Below are the code and all the weights of a small trained network. Each question names an input and a class and asks about switching units off, where a switched-off unit gives its printed mean instead of its output.

import numpy as np


def w(rows, s, z=0):
    codes = np.array(rows[::2]) - 128.0
    scale = np.full(codes.shape[1], s)
    scale[-1] = z or s
    return codes * scale


def norm(h):
    return h / np.sqrt((h * h).mean(-1, keepdims=True) + 1e-5)


def f(y):
    return y / 2 * (1 + np.tanh(0.7978845608 * (y + 0.044715 * y**3)))


def log_softmax(a):
    a = a - a.max(-1, keepdims=True)
    return a - np.log(np.exp(a).sum(-1, keepdims=True))


def net(x, mask):
    res = np.array(x, float).reshape(1, 3) / 4 @ E
    u = 0
    for l in range(2):
        y = f(norm(res) @ A[l][:, :-1].T + A[l][:, -1])
        res = res + np.where(mask[u : u + 5], y, B[l][:, -1]) @ B[l][:, :-1]
        u += 5
    return log_softmax(norm(res)[-1] @ U[:, :-1].T + U[:, -1])


A, B = {}, {}
E = w([
[170,35,157,152,23,56,124,94],'x0',
[217,107,131,254,209,48,168,153],'x1',
[81,241,173,73,231,129,15,31],'x2',
],0.0015)
A[0] = w([
[145,159,78,199,212,149,198,216,169],'0.n0',
[134,123,101,176,120,108,124,136,86],'0.n1',
[99,119,87,93,58,150,213,175,3],'0.n2',
[92,63,92,58,11,200,153,174,125],'0.n3',
[129,122,199,108,31,64,5,16,129],'0.n4',
],0.003,0.0012)
B[0] = w([
[84,47,94,45,89,173,117,49,235],'0.n0',
[208,157,145,111,91,159,156,100,126],'0.n1',
[87,141,145,213,89,164,5,76,162],'0.n2',
[111,155,234,225,61,196,144,179,255],'0.n3',
[100,66,92,80,200,195,205,125,223],'0.n4',
],0.0032,0.0022)
A[1] = w([
[195,193,70,208,172,64,29,76,137],'1.n0',
[45,244,167,75,241,194,40,133,254],'1.n1',
[209,54,66,175,21,42,202,224,242],'1.n2',
[136,245,141,131,246,4,72,148,34],'1.n3',
[165,96,138,29,253,91,245,67,156],'1.n4',
],0.0027,0.00051)
B[1] = w([
[83,104,170,179,39,238,115,116,125],'1.n0',
[253,188,50,116,88,102,14,56,252],'1.n1',
[95,234,82,12,205,165,47,71,209],'1.n2',
[65,66,98,28,131,154,214,196,151],'1.n3',
[153,229,128,171,76,108,60,141,235],'1.n4',
],0.0036,0.0028)
U = w([
[61,2,97,84,149,189,243,112,135],'0',
[212,201,13,65,186,102,41,37,191],'1',
[99,63,112,140,182,23,191,215,11],'2',
[86,149,188,191,18,204,110,161,171],'3',
[153,142,188,212,196,7,173,137,84],'4',
[88,93,151,102,177,41,171,184,2],'5',
],0.0071,0.0043)

Each question gives the input, the list of numbers given to net, and the class t.
The units are the neurons (one row each of A and B). Each row of codes is followed by its name. A weight is (code - 128) times the scale printed after its matrix; where a second scale follows, it is the last column's (A, B and U).
mask holds one flag per neuron, layer by layer. A switched-off neuron (its flag False) gives its mean, the last column of its row in B, instead of its output. The means were averaged over made-up inputs and are rounded, as every weight is.
A unit's drop is (log p(t) with every unit on - log p(t) with that unit switched off) / (log p(t) with every unit on - log p(t) with every unit switched off).
The circuit of an input: a set's keep is (log p(t) with only the set's units on - log p(t) with every unit switched off) / (log p(t) with every unit on - log p(t) with every unit switched off). Starting from all 10 units, units are removed one at a time, each time the one whose removal leaves the highest keep (on an exact tie, the one counted first), for as long as the keep stays at least 0.8.
units of the circuit, in order: the units of the circuit, biggest drop first
most important unit: the unit with the biggest drop
top k neurons: the k neurons with the biggest drops, biggest first
top k neurons in layer l: the k neurons of layer l with the biggest drops, biggest first
drop of u: that unit's drop, to one decimal
input [-1,-4,0], class 3: units of the circuit, in order : [0.n3]
input [3,7,5], class 4: top 3 neurons in layer 1 : [1.n2; 1.n4; 1.n1]
input [-6,6,-7], class 1: top 4 neurons : [1.n2; 0.n4; 0.n3; 1.n3]
input [-3,7,2], class 3: top 3 neurons : [1.n0; 0.n4; 1.n4]
input [5,7,4], class 4: top 3 neurons in layer 1 : [1.n1; 1.n4; 1.n0]
input [4,-4,0], class 0: top 4 neurons : [0.n4; 1.n4; 1.n1; 1.n0]
input [-2,5,1], class 3: top 2 neurons : [0.n4; 1.n4]
input [-6,2,-5], class 0: units of the circuit, in order : [0.n0; 1.n1]
input [-7,1,-8], class 0: top 4 neurons : [0.n0; 1.n1; 1.n4; 1.n0]
input [5,3,3], class 4: top 2 neurons in layer 1 : [1.n1; 1.n2]
input [5,-3,2], class 0: top 3 neurons : [0.n4; 1.n1; 1.n2]
input [1,7,6], class 3: top 2 neurons in layer 1 : [1.n0; 1.n2]
input [6,7,5], class 4: top 2 neurons : [1.n1; 1.n4]
input [3,6,-3], class 1: most important unit : 1.n2
input [8,-8,2], class 0: top 3 neurons : [0.n4; 1.n4; 1.n1]
input [-1,7,4], class 3: top 2 neurons : [1.n0; 0.n4]
input [8,-3,1], class 0: top 2 neurons : [0.n4; 1.n1]
input [-3,1,-2], class 0: top 3 neurons in layer 1 : [1.n1; 1.n2; 1.n4]
input [8,-5,3], class 0: top 2 neurons : [0.n4; 1.n1]
input [-5,3,-4], class 0: top 2 neurons : [0.n0; 1.n1]
input [3,-3,1], class 0: most important unit : 0.n4
input [6,1,-8], class 1: drop of 1.n0 : 0.6
input [8,6,-6], class 1: drop of 1.n2 : 1.5
input [2,8,-5], class 1: drop of 1.n2 : 1.4
